Each row of numbers belongs to one of the objects below and depends on some of the facts about them. Some rows are named. Which object is each other row?

Known rows:
j_666: -11  0  -1  9  6  16  23  3  -18  36  0  17  -4  39  -5  21  3  24  -3  28  -30  6  28  -9  -18  -16  -2  3  -7  -18  10  2  8  9  32  9  18  32  -22
j_523: -8  -3  -10  11  10  12  26  12  -9  23  -6  15  2  32  -12  1  0  2  -1  -10  -39  0  26  7  5  -3  2  6  4  -28  23  9  0  -7  4  23  17  26  -9
j_518: -14  -7  -8  10  8  15  22  2  -15  33  -2  14  -3  34  -7  16  -5  5  -5  -5  -40  -6  26  5  -6  3  1  -2  8  -27  25  2  0  -10  22  18  25  24  -11
j_184: -18  -4  -12  17  9  20  20  -3  -34  36  15  15  -13  33  -23  9  0  19  9  9  -26  5  21  -20  -6  -6  -5  9  20  -23  13  -17  -9  3  24  5  22  20  -27
j_126: -10  -16  -17  3  14  20  6  -14  -16  26  13  4  0  18  8  2  -3  2  12  12  -8  -13  10  0  -11  -16  -9  1  8  -28  20  25  3  11  4  22  26  23  -6
j_741: -17  -7  -16  20  5  16  16  9  -18  43  10  7  -22  38  -10  4  -39  -6  8  11  -7  -2  6  13  -19  -1  -2  11  -17  -28  2  18  2  -9  9  9  15  38  -19
j_123: -13  -11  -15  19  1  14  17  9  -14  50  9  7  -23  42  1  5  -25  5  6  8  -8  -2  8  13  -25  -9  1  6  -14  -31  -3  10  -4  -24  8  4  13  38  -32
j_69: -11  -5  -10  27  14  11  29  11  -12  24  6  21  1  46  -4  10  -2  9  -7  4  -40  -3  24  7  -3  -3  9  5  2  -24  13  -3  6  -21  9  20  17  29  -17
j_174: -8  -22  -11  3  12  14  8  -12  -17  26  18  1  1  26  16  -3  -6  6  9  5  -9  0  9  1  -9  -10  -3  -7  12  -29  20  14  4  10  9  23  22  23  -16
j_223: -10  8  -12  10  1  8  16  12  -20  29  12  15  -5  27  -16  -1  0  1  16  0  -10  12  13  -5  2  -18  -6  17  12  -38  15  0  -7  12  -8  8  16  26  -21
j_895: -4  -9  -20  2  3  24  21  -4  -3  17  20  15  -7  49  1  19  -17  -15  -11  12  -22  0  24  10  -17  -2  10  11  12  -30  13  2  -28  1  22  38  15  31  -5
j_166: -16  19  -13  0  2  8  8  4  -27  21  19  15  2  33  -10  11  -4  -16  13  6  -14  6  8  -1  0  -19  -4  15  18  -32  24  5  -23  15  4  20  7  26  -17
j_151: -6  5  -1  -15  3  20  15  2  -2  22  0  22  9  52  5  14  -2  -7  15  23  -24  29  -1  8  -15  -14  6  -2  -11  -40  19  7  -15  23  13  26  16  53  -22
j_720: -10  1  -9  3  9  18  16  12  -19  18  4  17  -4  25  -23  -13  -2  9  27  11  -19  17  5  8  5  -8  -7  14  5  -48  13  -2  -16  18  -6  11  13  36  -22
j_635: -26  -5  -20  1  8  6  13  8  -24  44  24  2  -15  33  -7  -5  -8  6  10  -3  -6  8  0  3  -10  7  -2  6  3  -21  10  -5  -11  5  4  -3  16  27  -13
j_381: -7  -18  -12  1  7  17  16  -2  -20  23  5  24  -18  46  -2  10  -16  23  -12  -13  -17  -4  26  3  2  5  15  16  8  -32  15  10  -21  -3  28  23  27  37  -18
j_114: -16  22  -15  3  9  14  29  -5  -9  9  7  6  0  47  -3  0  -7  8  -26  5  -24  -14  15  3  -10  -1  -8  21  8  -37  12  12  -15  -20  5  35  9  29  -23
j_376: -20  -11  -5  10  -3  18  18  3  -9  35  6  11  -14  48  19  26  -1  8  -5  37  -19  9  17  12  8  -17  -6  14  -16  -30  21  14  -10  12  10  12  10  38  -35
j_303: -23  8  -13  18  11  8  12  12  -23  24  2  12  -2  22  4  17  9  0  -11  7  -11  13  3  13  -6  -18  -11  11  -2  -29  26  28  -12  17  -2  27  22  38  -4
j_423: -8  5  -8  -5  -4  16  23  5  -6  35  4  15  3  41  4  7  13  12  6  22  -15  14  8  -3  -8  -12  2  11  -19  -32  24  14  1  16  10  17  23  35  -22
j_488: -9  -4  -13  -9  -5  24  19  0  -6  35  -1  15  -8  39  0  11  7  15  12  18  -15  10  19  -1  -18  -22  -4  11  -18  -29  30  14  -4  20  19  4  29  30  -22
j_116: -13  -5  -19  23  1  26  5  -7  -18  31  10  20  3  28  0  15  8  21  -13  9  -7  6  12  0  -12  -13  -13  8  5  -33  17  31  -14  2  12  25  33  29  -18
j_704: -8  -8  -15  1  -12  8  34  20  0  17  -6  9  1  31  -7  -4  9  8  -1  -17  -18  -3  10  28  10  2  3  5  4  -29  14  16  -5  2  4  17  20  35  -7
j_181: -16  -2  -13  1  -3  7  23  21  1  39  2  13  -5  44  -3  -14  -3  9  -8  -12  -14  9  2  27  -4  15  9  3  -7  -26  13  6  0  -13  17  15  10  26  -4
j_20: 1  1  -20  6  -8  11  30  11  1  24  0  10  -4  29  1  10  4  8  -7  -7  -27  -1  9  14  0  6  14  2  12  -31  22  5  -2  1  -2  23  20  45  -16
j_836: -19  -31  -12  31  -8  23  14  -15  -9  27  -9  10  -26  38  -10  13  -41  4  -7  28  -8  -2  17  9  -6  -20  -2  20  -2  -34  2  5  -13  -13  7  4  23  27  -34
j_526: -14  12  -13  19  5  9  20  -3  -27  38  28  20  -16  36  -11  2  -4  7  12  13  -13  16  7  -10  15  -13  -12  30  16  -37  6  8  -20  11  11  14  19  33  -20

There are 4 kinds of fact about the objects: κ, α, Φ, ψ.
κ(j_123, fefi); κ(j_534, logror); κ(j_63, fefi)
κ(j_166, stokle); κ(j_660, sefa); κ(j_963, logror)
κ(j_69, bestil); κ(j_181, bestil); κ(j_488, sefa)
κ(j_484, tumaga); κ(j_548, stokle); κ(j_981, fefi)
κ(j_384, sefa); κ(j_174, tumaga); κ(j_210, fefi)
κ(j_8, fefi); κ(j_481, fefi); κ(j_486, bestil)
κ(j_741, fefi); κ(j_895, bestil); κ(j_423, sefa)
κ(j_381, bestil); κ(j_523, bestil); κ(j_786, stokle)
κ(j_223, stokle); κ(j_666, sefa); κ(j_684, sefa)
κ(j_128, fefi); κ(j_518, bestil); κ(j_65, stokle)
κ(j_779, bestil); κ(j_213, bestil); κ(j_704, bestil)
κ(j_855, tumaga); κ(j_552, fefi); κ(j_635, stokle)
κ(j_126, tumaga); κ(j_836, fefi); κ(j_376, sefa)
κ(j_151, sefa); κ(j_512, logror); κ(j_303, logror)
κ(j_184, stokle); κ(j_982, bestil); κ(j_885, logror)
κ(j_537, logror); κ(j_749, sefa); κ(j_720, stokle)
κ(j_392, fefi); κ(j_78, tumaga); κ(j_116, logror)
κ(j_443, tumaga); κ(j_902, sefa); κ(j_774, sefa)
κ(j_20, bestil); κ(j_42, logror); κ(j_881, bestil)
κ(j_565, fefi); κ(j_633, logror); κ(j_585, bestil)
κ(j_543, sefa); κ(j_195, bestil); κ(j_297, bestil)
κ(j_326, fefi); κ(j_466, bestil); κ(j_89, stokle)
κ(j_164, fefi); κ(j_337, tumaga); κ(j_114, bestil)
κ(j_777, tumaga); κ(j_55, tumaga); κ(j_798, sefa)
κ(j_826, tumaga); κ(j_526, stokle); κ(j_40, fefi)
κ(j_663, fefi); κ(j_492, fefi); α(j_123, j_8)
α(j_534, j_881); α(j_63, j_963); α(j_660, j_166)
α(j_69, j_523); α(j_181, j_8); α(j_484, j_326)
α(j_548, j_8); α(j_981, j_326); α(j_384, j_166)
α(j_174, j_223); α(j_210, j_443); α(j_481, j_166)
α(j_486, j_720); α(j_741, j_8); α(j_895, j_166)
α(j_423, j_488); α(j_381, j_443); α(j_786, j_704)
α(j_666, j_523); α(j_684, j_704); α(j_128, j_326)
α(j_518, j_523); α(j_65, j_492); α(j_779, j_826)
α(j_213, j_8); α(j_855, j_523); α(j_552, j_8)
α(j_635, j_8); α(j_836, j_963); α(j_376, j_963)
α(j_151, j_166); α(j_512, j_443); α(j_303, j_40)
α(j_184, j_523); α(j_982, j_55); α(j_885, j_488)
α(j_537, j_126); α(j_749, j_523); α(j_392, j_443)
α(j_78, j_492); α(j_116, j_488); α(j_902, j_963)
α(j_774, j_704); α(j_20, j_704); α(j_42, j_523)
α(j_565, j_126); α(j_633, j_492); α(j_585, j_492)
α(j_543, j_704); α(j_195, j_523); α(j_297, j_881)
α(j_466, j_881); α(j_164, j_126); α(j_337, j_963)
α(j_114, j_326); α(j_777, j_40); α(j_798, j_8)
α(j_526, j_89); α(j_663, j_443); Φ(j_123, 720)
Φ(j_534, 767); Φ(j_63, 415); Φ(j_660, 415)
Φ(j_69, 720); Φ(j_484, 603); Φ(j_548, 652)
Φ(j_981, 284); Φ(j_384, 284); Φ(j_210, 720)
Φ(j_481, 767); Φ(j_486, 720); Φ(j_741, 603)
Φ(j_895, 600); Φ(j_381, 804); Φ(j_786, 652)
Φ(j_666, 767); Φ(j_684, 720); Φ(j_128, 804)
Φ(j_65, 600); Φ(j_779, 603); Φ(j_213, 415)
Φ(j_855, 600); Φ(j_552, 977); Φ(j_836, 93)
Φ(j_376, 720); Φ(j_512, 415); Φ(j_184, 415)
Φ(j_982, 804); Φ(j_885, 977); Φ(j_392, 767)
Φ(j_116, 134); Φ(j_902, 804); Φ(j_565, 767)
Φ(j_633, 977); Φ(j_585, 720); Φ(j_195, 977)
Φ(j_297, 652); Φ(j_466, 603); Φ(j_164, 134)
Φ(j_337, 603); Φ(j_114, 767); Φ(j_798, 93)
Φ(j_526, 804); ψ(j_123, j_741); ψ(j_166, j_749)
ψ(j_660, j_55); ψ(j_963, j_126); ψ(j_181, j_704)
ψ(j_488, j_55); ψ(j_174, j_126); ψ(j_8, j_297)
ψ(j_8, j_741); ψ(j_481, j_126); ψ(j_486, j_174)
ψ(j_741, j_481); ψ(j_741, j_126); ψ(j_895, j_126)
ψ(j_381, j_65); ψ(j_381, j_741); ψ(j_381, j_963)
ψ(j_381, j_548); ψ(j_786, j_297); ψ(j_786, j_484)
ψ(j_666, j_826); ψ(j_518, j_963); ψ(j_779, j_174)
ψ(j_213, j_42); ψ(j_213, j_303); ψ(j_552, j_392)
ψ(j_126, j_65); ψ(j_836, j_65); ψ(j_376, j_303)
ψ(j_151, j_720); ψ(j_184, j_65); ψ(j_184, j_126)
ψ(j_184, j_635); ψ(j_184, j_174); ψ(j_982, j_481)
ψ(j_982, j_126); ψ(j_982, j_166); ψ(j_982, j_303)
ψ(j_885, j_774); ψ(j_537, j_486); ψ(j_720, j_128)
ψ(j_116, j_481); ψ(j_443, j_65); ψ(j_443, j_481)
ψ(j_902, j_65); ψ(j_633, j_798); ψ(j_543, j_184)
ψ(j_466, j_126); ψ(j_466, j_55); ψ(j_164, j_65)
ψ(j_337, j_166); ψ(j_337, j_195); ψ(j_114, j_195)
ψ(j_55, j_65); ψ(j_826, j_65); ψ(j_826, j_741)
ψ(j_526, j_42); ψ(j_40, j_486); ψ(j_663, j_181)

Name these rows:
A row may be one of the objects named above.
1  -1  -24  2  -7  10  34  15  1  24  3  7  -5  38  3  10  0  5  -5  -9  -24  -4  11  14  5  8  12  3  11  -26  20  7  -6  -4  -4  19  21  44  -16 : j_20
-19  -3  -12  21  -3  21  12  -6  -13  22  12  3  0  24  -3  16  14  15  -3  -8  -8  20  5  2  -19  -9  -6  1  -9  -31  29  11  -11  4  8  31  34  25  -16 : j_537
-12  -2  -8  23  12  8  10  17  -24  13  4  16  -4  30  -10  7  -7  22  -22  -8  -3  30  15  -4  -11  -13  11  11  -9  -37  13  11  -15  12  12  29  16  44  -16 : j_512
-15  -3  -10  24  -4  21  10  1  -16  22  15  5  -1  21  0  13  10  12  -4  -9  -13  22  5  -2  -21  -6  -8  1  -4  -36  32  8  -11  5  5  35  36  30  -22 : j_537
-14  -10  -13  19  4  14  18  5  -17  50  14  5  -22  44  0  4  -30  2  7  11  -5  -2  7  15  -23  -12  0  6  -14  -28  -1  10  -2  -25  5  7  11  39  -32 : j_123
-15  -8  -6  9  -8  12  25  2  -6  34  -3  17  -2  19  -7  -5  -32  -2  15  2  -11  11  12  13  -6  -26  -11  6  -15  -38  19  13  2  -8  -23  25  19  28  -20 : j_492
1  4  -17  11  -15  9  21  3  -24  38  16  21  -8  25  -6  12  -4  7  7  2  -8  8  20  -8  11  4  -6  21  28  -37  -3  7  2  10  4  10  23  34  -37 : j_786
-6  -6  -14  -5  -12  18  30  -1  -4  29  7  5  -8  33  10  20  12  17  3  7  -19  13  7  5  -11  -9  2  -2  -3  -23  24  8  -2  16  18  9  27  47  -37 : j_543
-12  0  -12  8  8  15  28  13  -6  21  -2  17  -2  34  -6  4  4  3  0  -11  -37  3  25  6  4  1  3  2  4  -26  23  9  -3  -5  12  19  14  25  -11 : j_523
-5  -3  -16  -1  2  17  25  10  -2  24  3  12  -1  38  -6  -1  1  0  4  -7  -19  -7  14  9  2  1  8  12  -1  -35  24  13  -7  -6  0  27  21  28  -10 : j_881
1  -3  -9  25  21  14  18  -4  -17  18  1  10  -5  24  3  -4  -3  7  -4  20  -21  14  19  -16  -10  -19  1  5  17  -25  10  -1  20  -6  21  23  11  20  -10 : j_855
-11  9  -15  15  18  19  26  6  -14  8  5  15  3  31  -4  8  -1  4  -15  11  -38  -6  21  5  -3  -3  10  13  6  -9  13  0  2  -24  23  25  4  30  -8 : j_195
-22  -16  -9  14  3  24  2  -2  -15  17  -10  -1  -7  25  -7  23  -4  5  -11  5  -16  17  21  14  -4  -16  -11  4  -3  -33  22  21  -9  17  -5  17  21  23  -10 : j_963
-22  -3  -13  -4  -2  10  23  25  -1  38  3  8  -5  47  -6  -15  -5  8  -5  -10  -16  4  -1  28  0  13  7  4  -5  -24  12  10  1  -16  17  19  10  28  -4 : j_181
-14  -1  0  24  -2  7  31  -1  -14  15  6  16  -7  44  -6  -1  -22  -7  -1  18  -11  -5  7  1  -20  -21  -12  14  -10  -41  1  22  -6  -15  -16  11  30  31  -31 : j_981
-5  -1  -19  5  5  17  26  6  0  25  3  16  0  39  -7  -2  1  4  3  -3  -22  -7  22  10  4  -3  7  13  -3  -37  25  14  -7  -1  2  27  21  27  -10 : j_881
-4  -2  -11  9  11  12  11  -5  -10  25  8  7  0  29  10  -2  -5  4  8  14  -5  4  6  -3  -7  -18  0  0  8  -39  27  17  16  7  6  25  20  27  -10 : j_777
-9  -1  -20  9  4  25  24  -9  -15  27  9  16  -13  43  -1  6  -5  6  -11  -4  -23  -8  21  9  4  4  -2  20  8  -36  21  21  -20  -17  26  23  17  31  -16 : j_982
-12  1  -26  13  13  14  25  11  -6  47  12  9  -25  53  3  -3  -8  -5  -14  1  -17  4  10  12  1  7  2  14  -3  -33  16  8  -17  -22  22  29  0  37  -16 : j_213
-12  5  6  11  11  19  27  -6  -15  9  -2  16  -6  38  -15  -13  -30  7  4  17  -17  7  -4  -4  -11  -11  -16  13  -10  -44  -7  27  -11  -6  -12  22  31  41  -29 : j_128
-13  0  -26  10  10  17  23  16  -9  49  14  9  -28  46  2  1  -4  -4  -15  1  -17  7  11  13  2  8  6  20  -4  -33  11  10  -16  -17  23  26  0  38  -13 : j_213
-2  11  -1  8  21  12  18  -9  -25  14  18  6  -4  25  13  -2  -13  -2  -10  22  -4  -7  21  -8  -16  -5  -21  10  15  -45  1  26  18  17  0  33  22  21  -17 : j_484
-20  -2  -26  3  9  13  11  10  -24  42  22  19  -9  36  -13  -2  -12  1  7  4  4  8  9  -3  -6  9  -6  17  8  -28  0  9  -6  4  10  -9  19  22  -20 : j_548
-9  -10  -18  12  4  27  23  -2  -5  16  20  8  -14  38  -5  -1  -12  6  -4  -10  -30  -2  25  12  -9  10  -1  8  0  -34  19  5  -9  -6  18  27  17  28  -20 : j_779
-10  9  -11  29  2  21  21  -8  -8  19  6  15  -6  16  1  6  -1  14  -13  6  -8  36  17  11  -20  -23  -11  18  -8  -35  17  5  0  -7  -7  31  17  37  -11 : j_633
-10  -2  -10  10  10  11  29  17  -9  25  -2  13  1  36  -12  3  0  4  -4  -10  -37  3  28  5  2  -4  5  3  3  -30  20  6  -5  -6  4  21  17  27  -9 : j_523
-23  12  -6  32  18  3  20  12  -29  26  3  16  2  24  -4  24  11  -2  -14  6  -25  24  13  5  -2  -16  -9  5  1  -22  26  23  0  8  6  27  19  37  -6 : j_42
-17  -1  -23  8  -3  16  26  19  -10  31  -1  -1  -29  46  5  -1  -24  6  7  10  -5  18  1  -1  -17  -9  9  10  -19  -25  -3  4  2  -29  3  28  9  39  -17 : j_552
-22  -8  -21  11  8  18  25  -6  -23  24  13  35  -13  16  -9  4  -20  12  8  20  -2  3  14  10  -16  -11  -14  22  13  -23  2  -9  -2  25  -3  14  17  25  -8 : j_65
-17  10  -4  0  9  10  22  7  -24  25  0  20  7  29  -1  23  9  10  -3  25  -34  7  12  -1  -10  -11  1  -1  -10  -13  28  8  8  4  24  10  10  27  -20 : j_749
-20  -8  -4  13  -4  18  18  3  -14  35  5  13  -18  48  15  26  2  10  -6  39  -18  13  17  15  3  -18  -3  16  -18  -34  21  8  -5  12  13  12  11  39  -35 : j_376
-16  7  -20  14  -5  13  27  12  -8  35  -3  3  -28  48  4  -4  -24  4  6  11  -5  19  2  -3  -21  -12  9  8  -17  -27  -3  6  -1  -25  -3  25  10  39  -19 : j_552
-14  -4  -20  13  6  17  35  -4  0  28  12  29  -3  38  12  5  -11  5  -3  5  -16  -2  22  23  -9  -6  1  9  -7  -40  15  -4  8  -16  -6  31  11  34  -13 : j_585
-14  -21  -19  16  6  23  30  2  -6  14  23  11  -7  41  2  4  1  9  -4  -4  -23  -6  20  13  -6  2  5  3  -1  -28  13  -3  -16  -8  1  26  20  29  -24 : j_486
-15  -3  -7  19  11  9  9  15  -22  5  3  12  -7  27  -10  15  -12  28  -22  -3  -1  24  11  -1  -11  -16  9  14  -4  -37  17  10  -10  17  12  29  12  45  -17 : j_512
-16  -12  -1  23  -10  20  21  -5  -3  27  -5  5  -14  39  -7  13  -37  6  -2  26  -11  -2  10  2  8  -15  1  15  -12  -33  1  7  -6  -7  -14  21  13  36  -29 : j_63
-6  -14  -22  4  8  18  19  1  -14  30  11  28  2  37  1  9  0  1  -6  9  -13  -16  24  1  3  18  8  17  8  -28  7  23  -3  1  5  34  30  26  -16 : j_297
-16  -7  -8  13  1  13  15  -7  -17  26  13  17  0  44  -4  15  -33  -15  8  19  -14  -8  7  9  -19  -26  4  7  -1  -26  0  18  -20  0  5  32  19  46  -14 : j_481
-5  0  -11  9  9  11  31  13  -6  29  0  12  0  33  -14  1  -2  0  -2  -8  -37  -2  26  5  0  -2  10  1  0  -25  20  10  3  -8  8  21  19  28  -9 : j_523
-11  -4  -19  18  6  12  23  2  -2  35  17  17  -7  41  -2  -9  -5  7  -7  26  -5  22  17  3  -20  -6  13  19  -26  -19  4  9  4  9  16  0  6  45  -33 : j_798
-14  -4  -11  14  0  -2  25  20  -16  16  -4  20  -16  39  -5  4  -38  17  0  9  -4  5  2  -7  -9  -23  15  12  -13  -30  4  9  -6  -3  -7  33  16  46  -21 : j_392
-3  3  -12  9  -11  13  36  12  -6  25  7  10  -2  41  12  16  9  20  3  21  -10  13  11  9  -10  -13  2  6  -6  -25  11  5  7  10  10  4  16  58  -39 : j_684
-8  -14  -18  11  3  23  28  1  -1  12  23  12  -14  39  2  5  -15  6  -3  -5  -29  -7  20  10  -5  10  -1  6  3  -33  20  4  -10  -2  17  26  21  26  -22 : j_779
-11  11  -15  26  1  22  20  -8  -9  21  7  18  -9  19  3  7  -5  16  -12  1  -6  39  24  6  -22  -26  -14  15  -9  -32  19  3  3  -2  -9  31  15  40  -12 : j_633

